[ 160  241 -155 -415 -134  -51  -67  201 -233   55 -116 -105  356  114
 -251 -185  -49 -282  121  -68  -60  -13   94   34 -278   33 -247  -92
    4 -145  -47 -201 -443  426 -201   80 -161 -253 -362] | zim
[-205  -85 -108  -75  165   47 -271  -60   63   90   27  -30 -371   49
  257 -105 -173  -24  -41  242 -163    6  360  107  201  193  194   28
  171 -114 -223  -16   -6  184  -52 -240  375   27  -37] | zova
[ 246  344  466 -310 -546   77  282   36   -1  -84 -463 -199   87  390
  -72  -63 -321 -233  -41  -51  -47  -88  177  164   15 -121 -112  -34
   22  -87  -77  122  -92 -140  126 -267 -195  -34    7] | zova
[-111    5   -3  118 -160 -126   60  -26  -46 -354 -208  282 -317   36
   66  -13   91 -102 -196   17   14   99   68  195  198 -135 -218  240
 -100   46 -329   -9  164  116 -210 -292  183  256  295] | nomu
[-233   37 -277 -205  -14  169  375   60   66  175 -238 -145  103 -115
   63  -39   -2 -123 -219  -14 -254   26   -7  118  -49  -54   55 -215
  192  154 -111   59  309 -130  227   20 -150   15  223] | Feseg
[-203 -303  193  -23 -241   45 -185 -267 -239 -255  102   55  316 -336
 -298 -185   20  122 -126  164   17 -114 -210 -376  -92   -6  -49  -63
 -120 -223  203   88 -450 -181 -109  311  127    1 -211] | zova
[ 373  126   56  330   73  112   63 -119  169  380 -266  138  165  258
   -2 -143  436 -386  312  285  -80   54  504    6   82   74  -18   74
  -70  126  274  110   56 -142 -297   13 -386  -17 -109] | lek
[ 107   45  171  -90 -234  -63 -321 -101  -52    9   98 -401  214  -56
 -298  -31 -128  232  150 -140  214   29  -92    9   47   16  -50    4
   75 -113   62 -216  -88   60 -201  -33  -42  -83 -176] | zim
[ -61  -61 -169  185  128  171    6   53  152   -5 -287  133 -251  145
   25  109 -107   -9 -239  207 -344  -36  143  137  319  -42  160 -331
  182  108  109  -85  317 -157  218  -20  112  170  244] | zova
[  92  396  135 -362  -23  331  193  326  -10   83   76 -320  515  352
  -91    2 -167 -584   11  122  175   71  279  181 -279 -442 -119 -374
   49  -85 -141  404 -372  178  -82   56  107  -80 -329] | Sotut
[  74   80   23  273   74   63  -71 -129  -14  -95   26 -308  382 -138
 -226  167  -19  246  127  -47  293  100   60  156   60 -199  130 -341
   34   97  157 -167   80 -354 -210  309    8   11   19] | nomu
[ 246 -135  162 -134 -236   -4  -16   36 -107   14 -225  -20 -457   81
  345  -75 -239 -625   18   80 -108 -245  490  -54  218  255    0  727
  248 -130 -685 -531 -246  236 -299 -483  180   35 -325] | lek
[-112   91 -247  -36  282   83  -94   33  250 -230 -361  213  -89  249
   29  112 -131 -178 -309  -68 -191  -36   34  -12  638   94  350 -279
   22  228 -212   92  444   19   67 -107 -172  231  380] | Luv
[  29   62  -35   65 -167 -336 -202 -274  134 -113 -245   33  -61  -74
   50  150    2  135 -141 -516  -37   99  217   98  145  158 -182  514
   58  -36  -87 -253  313 -369  144 -301  211  180  282] | zim
[ 159    6  158  308  -41 -135 -100   20 -215 -122   60  -90  319  132
 -230  -57  162   33 -114 -264  162   86 -175  -34   31 -265 -133  -62
 -301   87  236  183 -171  -97 -251  245 -285  -84  233] | zova
[ 180   44  188  -12  -81 -134   -8 -319   59  261  279 -107  316 -209
 -331  229  -65  630  148 -217  211  146 -344 -258  -33    6   14  100
 -280 -104  392 -202 -316 -223  -40  282 -213 -316 -465] | Feseg
[ -59   25  181   14   26   32   24   64  118 -170  -17   43 -111  130
 -235  149   79  331 -105  136   63  166 -128   43  176  -27   93 -244
 -127   83  101  266    3  124 -171 -137  -25  103  -16] | Sotut
[ 144  320  -40 -135  104 -137 -164  137  263  -11 -219  101  200  410
  103  -98   29 -365   -5 -225   15   15  344   68   74  -85 -248   58
  -89   97  -75  371  348  239   33 -343 -110  151  101] | Luv
[  25 -304 -143  367  248 -151 -320 -293  134  -68  -56   11  291 -212
 -340  122   38  329   61 -251  336   28  -68   11  299 -207  220 -275
 -205  274  431  -84  189 -587 -170   -4  176  -32  242] | Mavaf
[-142  -73 -113   81 -172   88   59   14    7 -292 -156  187 -191  -24
 -115  103   48 -208  -93  129 -308  178   72   47  307  -35    7  -89
  134  -26   48  -74    5   74 -155  -52   14  223  177] | nomu
[ 107  248  128 -147   77   14    0   18   64  -47 -298 -177  454  161
 -331  -42  -49  248   32   77  105  -75 -113   61  -37 -269  -39 -115
 -239  114  436  131   19 -322   36   78 -150 -159 -111] | zim
[ 198  165   82  -54 -139  -97 -154   61   24    8 -143 -389  361   28
 -304 -168   51  476 -185  109  -59 -105 -161  -65 -134 -232  162 -274
 -260   44  264   65   47  -25  -44  336 -255 -213  -58] | Pom
[  54  136   79 -102   91   -7 -125  -55  304  147  -11 -203   -8  240
   76  101   18  104   66 -245  -49 -115  246   98  -96  201  113  279
  266    6  107  183  232 -209  132  -48   86   34  152] | Pom
[-103   17  -60 -197 -133  104 -107 -176  388  158 -292  -68    2   70
 -163 -167   87  287 -337    0  -91 -105  152   -9  194  -31  354 -439
   -7  273  131  325  473   -5  147 -172  136 -130  342] | zim
[-184   74   50 -165 -512  -99   63   26  -59   26 -297   88 -164  -40
 -227 -391  -72    7  -97 -145    7  123   94   95 -116 -142 -353  -44
  257   65  -38 -126    5  -58   55 -219  157 -149  274] | lile
[  38  334   52 -314 -297  -47  -45  -88  139  -75  117 -458  339  -94
 -259 -220  116  150  398 -267  114  352 -128   80 -209   60   15 -285
  148 -115  -27 -102   -2  146  121  227 -159 -206 -162] | lek
[-133 -136 -118 -236  218   54 -404  -24  303   67 -194 -290   22  185
   95  254 -333  110  -84 -195 -134  -59  345   59  226  263  199  -81
  258   27  -28   37  319   36  152  -43  185   22  130] | nomu
[ 129  -52   49  418   60  138 -139  334 -149  -77  -90   79  362   69
   33   45  174 -228 -360 -206  108   95   18   65   39 -554 -321 -165
  -39  217  390   24  -82  -56 -189  247 -222    9  163] | Pom
[ 276   97  224  -26  -29  -24  -40 -119   17  -10  108 -269  205  -15
 -123   44   44  311  231 -161  363   32  160  166 -123 -166  218 -133
 -181  -39  263  253  -86  -30 -224  121   -4 -152 -114] | Sotut
[  16  226  289 -214  191 -110  133  -95   25 -101  184 -215  169  159
  100 -154 -260  181  142  295  283 -227   38  130 -160    1  245    8
 -135 -201 -571  386   14  157   71 -137  315    6 -425] | loze
[-161 -152  -90  248 -232  182 -173 -289  119 -225 -402   48  380 -101
 -350  -71  291  122 -542 -156 -176   79 -161 -207  545 -109  169 -542
  -74  268  483  141  508 -275   50   21 -123  -17  466] | Sotut
[ -49  170  -10  -94   25   34  -64  321  -48  -21   -7 -236  -31  122
  -13 -103  -84 -149  120 -137   -9    7  208  320 -315  -23 -257    7
  240    7  -17  -40  -35  239   77 -169   97   98   64] | mese
[  80   23  -73   12   98 -180 -135 -134   89 -264 -128   37   67  150
 -134   60  -14 -243  381 -381   16 -120  225  143  -14  154  -35  215
   -5  -59  -28   76  125 -244   -6 -254  144   99  205] | Sotut
[  11 -161 -139  -60   22 -458 -488 -133  151 -214 -237  186 -391   25
   75 -220  147  -24   86 -450   71  -10  491  217   50  359 -128  764
  147  -48    5  -26  196 -221  -37 -677  397  273  154] | lek
[  -4  -76 -171   55  285  155 -244 -132  220  -65 -161 -340    0  147
  107  228 -265   65  248 -119  -28  -26  369  349  293   34  168 -158
  129  199   36 -219  483 -170  -73 -214  406  189  171] | loze
[  26  415 -200 -165   68  134  151  239  341  321 -415  180  265  199
  162  115  120  -24 -311  196 -170   92   99  -57  210 -116   82 -337
   31  126  431  -14  254 -130  220   37 -187 -237  115] | Feseg
[ -29   50   29  143   26   89   39   -6  139   64 -146  231   -4   82
  -43   54  213  153  -50  245  -19  244   -3   36  174  -92   -1 -153
  -63  130  263  113   63  -84 -117  -43  -27   79   13] | zova
[  43  371  303 -115 -114   48 -249 -292  133   20 -160 -288  381 -143
 -193   34  -60  424  -83  -32   42   -9  -57   86  -80 -240  125  -49
  -57 -106   -6  130  -56 -194  -52 -120 -144 -240 -272] | Mavaf
[-126  144   48 -277  -63 -112  101 -163  211  112 -326 -119  -88 -183
   16  -31 -130  257 -161  -55   84  -21  -61  172  123  -26  124  140
  200  -73  -25 -182   72 -426  104 -200  231  -91  -10] | Feseg
[ 177  -25  258  252  229   58 -123 -362 -177  138  323 -456  343 -239
  -66  285   72  515  174 -182  325 -160 -301  -27 -185    6  123  130
 -324   63  418 -257 -267 -363 -124   73 -118 -413 -271] | Sotut
[  -9  172 -123 -106   14   83  188  317 -188  104 -201  245  209   46
    9 -118 -202 -279 -221  335 -116  -12 -221 -103 -107 -496  -94 -302
 -252 -120  141  302 -123   53  303  261  -37 -125  -23] | mese
[  82  222  -42 -230    9 -108 -174    3  272  159 -333  311 -140  184
  124  -46   35    6 -172   82  -24  -17  207   36  249   66  171  163
  158  -16  289  166  165   84  138 -227  -37   -8  202] | mese
[ -44  -97   87    1 -269   25   51  -54   -8 -291 -248  174  -92  -77
 -201   96   85  -20 -154  -12  -53  179   55   55  176  -60  -92  -18
   67  -23   88   51  -16    6 -104  -60   53  223  132] | nomu
[ 163  403 -185  184 -232  277  707  176 -258  221  316   56  280   96
  145  134   43 -516 -270  521 -231   87  137  244  -77 -444   97 -223
 -274 -258 -224   28 -285  287  -99   82   13  164 -242] | Feseg
[ -70   38  151   53 -280   68 -225 -298  193  -30  -65  196  119 -236
 -116    4  145  171  -55   70    6   65 -109 -105  192 -162  281 -113
  193  -59   67    6  -61    1 -168  -48  -16 -232   22] | Mavaf
[  71   39  258   96 -244  -16   11 -139   46 -100   47  -35 -175  -72
  -51  115   13  272  -26   28  105  143 -103   -4  273    2  110   19
   97  -34 -104 -191  -29  -31 -210   61  -27   86   41] | zim
[-267 -425 -286  -43  419  -32 -218  323  215   12 -400   -2 -378  124
 -368 -129 -154 -245  214  389  105  259  479  -12  108  201  -13  -25
  350  232  -45 -255  -14  -80 -139  338  481  176   42] | Mavaf
[ -43 -124  -89  128  159  209  173   99   77  -96 -115 -206   23 -112
 -100   99    4  159  143   66   38 -174  137  242 -188  -47  163 -350
   34  184  385 -101  207 -299  140  238   21   21   96] | zim
[ 124 -166  312  231 -129  -18  -23 -343   20 -164    7  -17  231 -113
 -199  -31  -10    2  140 -145  268  -84   36 -189  175 -155  -49  -50
 -178   44   58  139   34 -387 -212  -62  118   35  -79] | zova
[ 272 -328  139  -67   16  159  154  -35   41 -147 -158 -335 -303 -126
 -275  498 -475 -187  252  -35  122  -11  370 -118  322  424   95  251
  379   85 -359 -899 -252 -385 -316  283  -56  529 -413] | lek
[  -1  281  -68  -56   -6  180  224  234  144   91 -223 -122  413  156
  -82  120 -197 -221  103  -85  126  269  190  375  -31 -382    2 -593
  153  130   42  133  159  -50  190   65    0   83  194] | Luv
[  56 -208  166 -140 -441  -94  244 -189   13  -32 -364 -118 -237  -88
 -241   52 -300   64  165  -80  -19 -221  345  -30    4  422  164  302
  431 -123   54 -206  154 -214   33   67  -51   38   38] | nomu
[ 287  114  233  161  175  -41  219 -195  195  459 -307  525 -592   87
  394  -35   73  104  404  310  269   82  482  172  186  279  451  428
  218   68  131  152  130  -15  -63 -378  -16 -132 -214] | Luv
[ -23   60 -151  142  -89   -9  -26  167  -39 -209  -30   31  -81   29
  -68  137  151  -33 -213  -76 -168  259  -37  127  223  -99 -153    1
   39   12  128 -288   -4   26 -151  110  -88  240  249] | lile
[ 173 -189  205  311  193  -72 -153 -159   -1 -135  168 -155  450  -82
 -322  258  154  416  -57 -308  291  -76  -70 -179    1  -74  -13   16
 -274  227  418  -15 -136 -399 -237  169 -293 -139 -158] | Sotut
[ 103   59  -17 -365 -123 -143 -228 -108  181  404 -247  -30 -120  -24
  170   19 -138 -149  -15 -231  105 -117  338   -9  -40  251   21  490
  254 -161   -8  -34   25  -29  -16 -320   54 -133 -127] | Pom
[  22   80 -219  249 -310   11   13    2  -54  -38 -355  362   46    6
 -284 -240  254 -792   61   80 -168  181  216   22   38 -163  -98   19
   93  -84  370  -11 -124  -17 -122  165  -65  167  252] | zova
[  45   99   91    7  -71   23  -67  -88 -127   11  -85  265   90   -7
  -65  -98  258   70 -187   20   76  101 -199  -65   86 -226 -118  -99
 -241  -84  379  519  -37  190 -257  -12 -315 -172 -105] | zova
[  22  107 -272 -175  288   26  -28  145  406    2 -448   -8  114  225
 -245   64 -234 -127  -20  120 -111  100  336  169  284 -142  281 -510
  100  181  115   75  312  -12  167  136    9  144  118] | Mavaf
[   1   54  -13 -103   14  104  -44   87  213  177 -104 -168   55  114
   26   90 -298 -147    1   11 -131   71  214    4  143 -100  138 -151
  259  115 -126 -121   49   69   94   74   -6   21   48] | nomu
[-119   83  -24  -90  -97   -1 -227 -156  299   83 -452  138 -190    0
   61 -187 -147  -68 -161  187  -84   60  415   84  321 -113  222  -39
  244   -1   55   74  263   -2   50 -238  284  -33   39] | lek
[ 138  322   37 -231  248  -54  113  377   58 -179  216 -154  271  346
 -116   48  -84   23  -59   54  281  -35   95    7 -220 -244  -64 -327
 -209  149 -389  248 -121  366  -88  199 -110 -101 -188] | Feseg
[ -52 -102 -229  -10  329   10 -146   91  285   59 -353  -83   49  111
   40  105 -167   -8   59 -100 -127   25  169  168  186  -83   39  -88
  126  252   54 -120  420  -28   89   32  -40   74  107] | lile
[-227   92 -160 -305  190    6 -326  102  373 -316 -335  -21   13  404
  -91 -157 -163 -281  262   29  -80   72  565  240  184   78  -53 -308
  296  105 -138  223  327  235  -97 -310  447  206  134] | Sotut
[ 103   91   45 -102  365   65  253  343  265   -5 -277 -205  167  122
   32  202   -4  -51  147  -97  208   39  351  319 -171 -187  -22 -255
   68  248  370  204  159 -170  128  123   -3   99  135] | mese
[ -22   82   41  -76  129   46 -303 -140  217  151 -154  -60  319  265
  127   87 -193 -161 -170 -216   66  242  184 -226  414  218 -351 -140
  177   69 -190 -146  273   18   27  -38  315  232 -199] | Luv
[  78  577  118 -381 -202 -160  276   30  150  -13  156  -32  323  114
   55 -146   34   72  155  107   40  173  -31  104 -323 -124   26 -201
   75  -30 -307   49 -263  233   34   -3 -116  -75 -267] | Pom
[  59 -295  -45  200  266  -30 -124   -3  -79  -90   96 -367  137  -60
  -29   99 -102  213 -199  -66  265 -266  104  104   27 -168  237 -163
 -142  184   70  -72   56 -390  -65  167  278  -23  235] | Pom
[-169   44 -167  -63  257   93 -123  102  246   87 -129   -5   93  347
   17  -98 -286   54  -51  182 -205  -94  233  225  107  -88  174 -337
   46  141   -5  145  179   12  213 -219  346   90   30] | Feseg
[  38 -352  284  194  132   11 -104 -111 -219  -37  277  -59  201 -338
 -364  110  -27  362  211   61  245   56 -601 -278  -99 -220 -117 -135
 -144    6  312 -163 -534 -346  -52  273  -72 -199 -333] | Sotut
[ -64  -68 -153  -57  349    1 -177  163  211  100  -49 -215   28  170
  148   37  -91   43  300  -53   -2    4  226  233 -108   56  -51  -61
   70   92  104  -38  225   58   32  -39  279   29  -40] | lile
[ -93   20   84  -87  250   22 -349 -129    7 -459  101 -174  557  -27
 -339   47  -61   95  326    5  255  126   65   51   94 -240   -9 -379
 -187  -67   62  333 -233 -127 -355   50   73  -53 -265] | nomu
[ 141  270  162  106 -292  131  219  183  -79  -18   53  -59  375  255
  -46   -7   26  -95  -49   -5   25   46 -245   75 -159 -281  -95 -355
 -293   26 -163  164   47  281   61  -37 -119  -53   18] | Mavaf
[ 212  289  196  126   34  159   56  265   95  153 -180   74  103  221
 -105  -86 -172  -62  147  122  291  329  262  217  133 -370   -3 -586
  454  238  -25   88  -24   27 -232  218 -313  135 -156] | Luv
[ 157  198   95   93  -69  -52  -96 -233 -125  -43  261 -233  661 -232
 -306  -55  -78  352  150   12  174   53  -42   67 -142 -354  143 -202
 -338 -108  -26  -86 -335 -238 -145  167  114   65 -266] | lile
[  -2  128 -159 -275  328 -232 -259  198  222  -63  193 -141  247  269
    5  -39 -341 -165  475  133  298  -43  512  -29  -30  179  194   29
   27 -100 -522  130  117  421 -131   25  188   86 -203] | Sotut
[-146  148 -113 -150 -336   48  124  186 -133 -230  165   49   -4  -10
 -213  -27   84  169 -223  109 -148  196 -240   19  -74 -138  -25 -240
   20 -116  204    1 -155  341  -50  349 -154   40  121] | zova
[-106 -102 -212   46  114   -2 -155   62   89  181  -86 -186 -285  -12
  192  -58 -169  -18  137   36 -118   18  284  244   53  162  191  182
  343   23  128 -438  104  -60   46    4  254   37  176] | Mavaf
[  22  193 -106    2  178  144 -204  149  196  -77 -438   40  -27  376
  165    1 -123 -466 -363    7 -181   24  242   89  462 -258  -32 -312
  129  198    5  102  369  208  -20   -6  -29  152  360] | Mavaf
[ 114   23  -56   52  201 -212  -64  101  -54  112  205   52 -122   77
   94  223 -185  287  274 -298 -124   38 -138   68 -313  174 -110  196
  132   84  153 -306 -222 -169  267   41 -232  -37 -125] | zim
[ -97  256   11  -45 -144   19  -55  -69  -32 -355 -131   69 -158  -30
 -124    4   93  148   15  312  -96  124 -106  216   43 -127  118 -238
   34 -109  -69    2 -117    1 -230  -94   69   59    3] | Sotut
[-194 -133 -215  139 -198   87   58  105 -140 -121 -252  285  350 -195
 -165   78  181 -258 -354 -389 -287   30   -3  -12 -166 -192 -255   60
  -29  -61  273  223   35  -55  128  216 -351  -13  286] | nomu
[ -68   45 -149  -26 -157  -19 -106  -37   38 -137  -12  186 -201  -23
 -132  -38   68   85  -43  163 -166  177   37   45  224   47   95 -142
   78  -42  117  -57   19  191  -87 -109   53  175  113] | nomu
[ -41   70   56 -261 -204  246 -191 -137  304  295 -212 -155   15  152
  133   34 -290  -14 -324    1 -292  -80  165   28  398   30  183 -238
  367  -33  -18  -76  231  149  143 -134   93   65   43] | zim
[ -40 -410  -25  -27  268  229  171  324 -214 -125  107  -87   80  164
   95  343 -191 -346 -350 -112   89 -244  109   30 -201 -167 -369  180
 -289  106 -249  120 -151   22   51   51   90  150  -74] | zova
